Each row is followed by roughly how far along a hidden order it lies, from 0 to 9. A new part has a new order.
In the rows, 100 means zero.
[102  99 111  95 104  83 128  99 104 113 103 101 106  99 109 105  99  90
 112 103  89 102 109 105 110  94 103  78  94 107  86 110 111  97  94  93
 101 110 109 111  75  97 106 103 102  95 112 115  96 105  90  84 101 107
  70 106 108  66 104 103  97 106 107 108  82  98 109 113 112 102  99  98
 112  41 116  96  93 100 109  93 148 144 118 100  99  85 109 101  67 101
 108 116  99  83 113  96  99  93 112 105  85 109  90  82 105  77] | 9
[104  79 108  84  99  81  94  92 117  99  89  84  91 115  80  86 101  95
 115  92 115  92 128 107  89  85 104  96 120  99 100  98 101 100 107  90
  94  98 125 129 108 100  97 106  84  99 111  96  83 103  71 111 101 118
  82  98  93  68 106 101  91 130 108 125  97  91 102 107  98  93 117  98
  97  60 115  89  94 108 109 110 130 104 108  98 126  82 106 108 103  93
  87 106 112  96 105 108 111 118 104  96 119 126  98 101 113  59] | 1
[108 101 107  95 107  83 118 100  98 116 121  94 104  97 103 103 101  87
 144 106  92 102 111 108 122  99  97  78 104 107  88 105 117  93  80  95
 112  90 110 115  73 111  98 101 113  99 111 112  99 109 102  83 110 117
  84 105 109  77  92 108 113 106 107 101  90  99 110 117 116  92 111  99
 108  43 103  98  96 104 106  90 121 140 102  93  90  85 109 121  73 102
 108 125 103  81 111  99 110  99 104 115  81 114  88  80  97  92] | 7
[ 98  89 109  90 102  82 118  92 111 104  90 101  98 101 102 104  98  94
  99 100  97 104 115 108 101  89 107  81  96 105  89 111 106 102 102  88
  87 126 112  97  83  89 107 104  88  96 107 109  87  94  65  91  96  97
  69 102  94  56 119 100  79 117 107 120  84  92 110 114 109 102  94  95
 112  30 120  93  93 102 112 100 142 130 130 103 109  82 115  95  71  97
 107 106 101  87 111  98  88 103 112  95 100 121  87  86 111  53] | 8
[106  82 106  81  97  77 112 101 108 103  91  96  88 114  91  89 106  96
 104  91 113  90 119 104  88  83 108  91 113  95  95 101 102  98 113  93
  97 107 116 132  99 102  98 104  84  94 102  89  89 108  77 103  97 129
  75 100 100  56 118 102  99 128 106 118  87  88  98 105  94  97 114 104
  97  53 116  95  86 106 110 104 139 103 105 103 123  83 104 103 103  96
  92 101 106  90 106 110 105 108 113  94 113 110  96  98 117  64] | 2
[100  82 106  82  98  79 112  92 122 101  85  97  95 108  95  89 101  98
  99  95 107  93 117 106  93  87 107  87 106 103  94 108 101 102 110  90
  88 115 116 120  96  93 104 105  84  91 103 101  86  96  64 101  95 106
  69 100  94  60 119 100  81 130 107 127  83  90 100 108 105  97 102  98
 104  56 126  90  93 105 109 104 145 110 125 106 121  80 108  91  85  96
  99  99 106  88 108 104  95 109 110  92 112 125  90  97 112  45] | 5
[ 95  86 103  91  98  82 113  90 115 103  84  96  95 105 101  97 100  95
  99  97 102  95 115 106  95  88 107  80  96 102  92 106 104 105 109  87
  80 127 115 114  92  84 108 103  76  99 106 106  86  94  56  99  93  95
  69 101  90  62 117  97  77 122 107 126  86  92 106 107 100 102  93  94
 109  58 121  93  92 104 112 103 151 114 126 102 116  77 101  90  79  97
 102 106 102  90 106  99  84 110 115  89 106 121  87  98 112  50] | 6
[106  95 113  99 109  87  97  90 109 108 108  92 109  96 104 101  97  90
 138 104  82 104 114 109 118 101  96  82 101 114  86 107 112  95  77  94
 109  98 112 110  85  99 101 105 105  99 124 113  92  97 102  92 109 107
  85 105  97  76  92 106  95 105 107 112  83 110 110 116 113  92 105  93
 108  50 113  90 104 106 106  88 118 139 120  99 103  88 111 115  67  99
 105 117 108  87 109  95 109  99 105 116  89 121  86  84  96  85] | 8
[ 96 100  98  83  94  56 157 121  79 113 113  79  79 125  88  96 114  86
  99  97 129  92 102 101  87  81 108  94 102  80 107  88 105 101 118  93
  88 113 121 144  72 129  97  97  97 106  89  92 103 136  77  89  98 126
  79 100 120  44 112  98 126 150 110 113 100  89 116 116  96 104 126 109
  96  73  97 109  68  98 118 121 154 116  73  80 106  80  94 125 116 101
  96 128 103  93 104 112 102 119 111  86 104  93 106  91 119  64] | 0
[104  77 108  89 101  83  86  87  98  95  88  72  91 117  85  83 101  94
 134  92 113  94 111 108  90  84 105 102 122 104 101 101  97 100 107  90
  88  94 127 126 113  96  98 106  80  98 117  91  87  99  74 120 103 117
  94  97  87  75  98 100  88 130 107 129  94  93 105 109  93  91 114  95
  94  83 113  85  97 112 109 113 124  97  94  97 134  82 105 111 104  92
  81 112 117  96 103 106 110 118 106  99 121 124  94 107 110  61] | 0
[ 98  88 111  97 106  94 109  80 120 102  92  93 108  97 100 105  93  92
 119 102  86 103 117 111 112  93 102  82  99 116  85 116 105 100  93  89
  88 110 114 111  87  83 106 106  99 100 117 116  88  84  72  95 103  94
  81 103  93  66 102 102  82 109 106 125  86  98 109 116 113  98  96  89
 112  39 126  86 101 105 109  94 134 128 138 103 110  93 117  96  60  96
 103 113 107  88 109  91  96 106 105 103  98 128  82  89 104  53] | 9
[100  84 112  86 103  96 106  88 119 105  95 102 104  96  94 103  93  98
 112 100  97 100 120 107 106  92 104  80 111 107  84 117 104  95  97  87
  95 101 106 116  91  96  98 106 101  92 107 111  84  89  74  90 102 113
  68 102  95  54 107 105  79 116 109 121  91  89 101 111 116  94 110  99
 113  17 127  90  95 104 106  89 131 147 135 107 115  92 117 103  69  94
 106 105 105  88 105  95 104 109 101 101 103 128  86  87 105  77] | 9
[ 94  90 103  88  97  77 133  98 107 106  93 108  97 105 100 102  99  92
  94  98 103  97 112 107  97  87 108  78  96  96  89 108 107 102 114  87
  84 123 111 119  76  93 103 102  92  98 101 109  86  97  63  88  94 103
  69 102 102  44 122  99  84 128 107 120  85  91 108 109 105 102 101  98
  97  33 119  96  87 101 113 100 159 124 122 102 108  77 111  97  75  99
 106 108  98  90 110 100  83 105 114  91 101 110  93  89 114  44] | 7
[101  92 108  94 105  87 128  95 104 112 108  98 108  97 101 107  97  86
 125 107  92 103 114 107 120  97  99  86 101 109  87 107 115  95  89  90
 101 106 109 111  69 106 100 102 109  99 106 115  97 102  87  84 106 101
  81 104 109  76  97 105  97 104 108 111  89  95 112 118 117  96 107  96
 113  34 110  93  95 102 109  89 137 130 113  95  98  86 113 119  67 100
 107 120 104  83 111  94 104 102 103 106  84 120  86  78  98  81] | 9
[ 93  77  99  88  98  89 117  88 118  99  88  89  94 106  86  98  95  93
 110  98 113  94 119 110  90  89 106  85 113  97  91 103 102 104 118  81
  71 112 122 130  88 100  99 103  91 107 102  98  83  97  46 100 100 108
  81  97 107  54 106  99  71 129 111 140 104  86 109 113 103  95 111  94
 106  32 113  91  96 106 114 108 144 108 113  96 123  81 112 109  91  96
  98 110 107  89 102  99  96 128 100  87 115 126  93  98 106  50] | 3
[108  95 107  99 110  89 104  92 108 110 118  86 105  96 105  98 100  88
 145 106  90 103 116 113 123 103  94  86 108 112  91 104 116  96  78  95
 111  93 113 119  79 105  99 104 111 107 120 111  99 103  94  92 111 111
  88 106 104  76  83 107 110 104 108 106  90 102 116 118 116  89 108  96
 106  40  96  91 107 108 109  93 112 143 108  90 100  82 109 120  77 101
 104 126 107  81 107  98 112  98 103 115  83 121  87  82  92  91] | 6
